Below are the code and all the weights of a small trained network. Each question names an input and a class and asks about switching units off, where a switched-off unit gives its printed mean instead of its output.

import numpy as np


def w(rows, s, z=0):
    codes = np.array(rows[::2]) - 128.0
    scale = np.full(codes.shape[1], s)
    scale[-1] = z or s
    return codes * scale


def f(y):
    return y / 2 * (1 + np.tanh(0.7978845608 * (y + 0.044715 * y**3)))


def log_softmax(a):
    a = a - a.max(-1, keepdims=True)
    return a - np.log(np.exp(a).sum(-1, keepdims=True))


def net(x, mask):
    res = np.array(x, float).reshape(1, 8) / 4 @ E
    y = f(res @ A[0][:, :-1].T + A[0][:, -1])
    res = res + np.where(mask, y, B[0][:, -1]) @ B[0][:, :-1]
    return log_softmax(res[-1] @ U[:, :-1].T + U[:, -1])


A, B = {}, {}
E = w([
[189,111,142,175,70,119,82],'x0',
[85,208,146,50,183,100,139],'x1',
[74,167,168,74,161,112,94],'x2',
[83,81,145,30,176,243,202],'x3',
[140,125,125,160,135,212,235],'x4',
[210,91,106,41,139,93,113],'x5',
[205,97,117,186,101,140,154],'x6',
[113,254,165,47,119,102,84],'x7',
],0.0078)
A[0] = w([
[64,97,140,195,161,221,218,197],'n0',
[166,151,117,168,67,71,74,215],'n1',
[179,59,128,157,108,176,194,252],'n2',
[191,166,119,246,75,73,86,218],'n3',
[113,133,113,65,95,105,120,242],'n4',
[238,45,126,167,108,166,164,184],'n5',
],0.013,0.0023)
B[0] = w([
[50,72,143,191,54,215,235,248],'n0',
[138,162,191,140,162,81,114,213],'n1',
[175,101,22,140,122,209,71,239],'n2',
[227,165,233,251,90,90,143,244],'n3',
[121,155,118,72,154,102,91,173],'n4',
[226,118,16,105,135,106,111,255],'n5',
],0.014,0.015)
U = w([
[211,112,19,183,104,154,107,53],'0',
[186,169,228,254,106,75,118,77],'1',
[49,107,151,185,95,186,206,128],'2',
[42,167,171,25,211,85,93,254],'3',
],0.0084,0.0031)

Each question gives the input, the list of numbers given to net, and the class t.
The units are the neurons (one row each of A and B). Each row of codes is followed by its name. A weight is (code - 128) times the scale printed after its matrix; where a second scale follows, it is the last column's (A, B and U).
mask holds one flag per neuron, in row order. A switched-off neuron (its flag False) gives its mean, the last column of its row in B, instead of its output. The means were averaged over made-up inputs and are rounded, as every weight is.
A unit's drop is (log p(t) with every unit on - log p(t) with that unit switched off) / (log p(t) with every unit on - log p(t) with every unit switched off).
k most important neurons: the k neurons with the biggest drops, biggest first
drop when u is switched off: that unit's drop, to one decimal
input [-1,8,-1,8,0,-1,4,-6], class 2: most important neuron -> [n0]
input [-5,-3,4,-4,4,-7,8,-1], class 2: 2 most important neurons -> [n0; n1]
input [-1,7,3,-2,7,-1,0,1], class 2: 2 most important neurons -> [n3; n5]
input [0,5,0,3,-2,4,4,3], class 3: 2 most important neurons -> [n3; n0]
input [-4,5,5,0,8,7,1,-5], class 2: 2 most important neurons -> [n0; n5]
input [-8,-3,3,-6,2,4,5,-2], class 1: 2 most important neurons -> [n3; n2]
input [6,-3,6,5,0,1,-1,1], class 3: 4 most important neurons -> [n3; n0; n5; n2]
input [7,-5,-8,-3,-8,1,-6,-5], class 1: drop when n3 is switched off -> 0.6
input [6,-2,1,5,-2,-3,-1,7], class 3: drop when n3 is switched off -> 0.5
input [-7,0,0,-6,-3,5,-3,8], class 3: drop when n3 is switched off -> 0.1
input [-5,2,-1,-1,7,5,-4,7], class 3: 2 most important neurons -> [n3; n0]
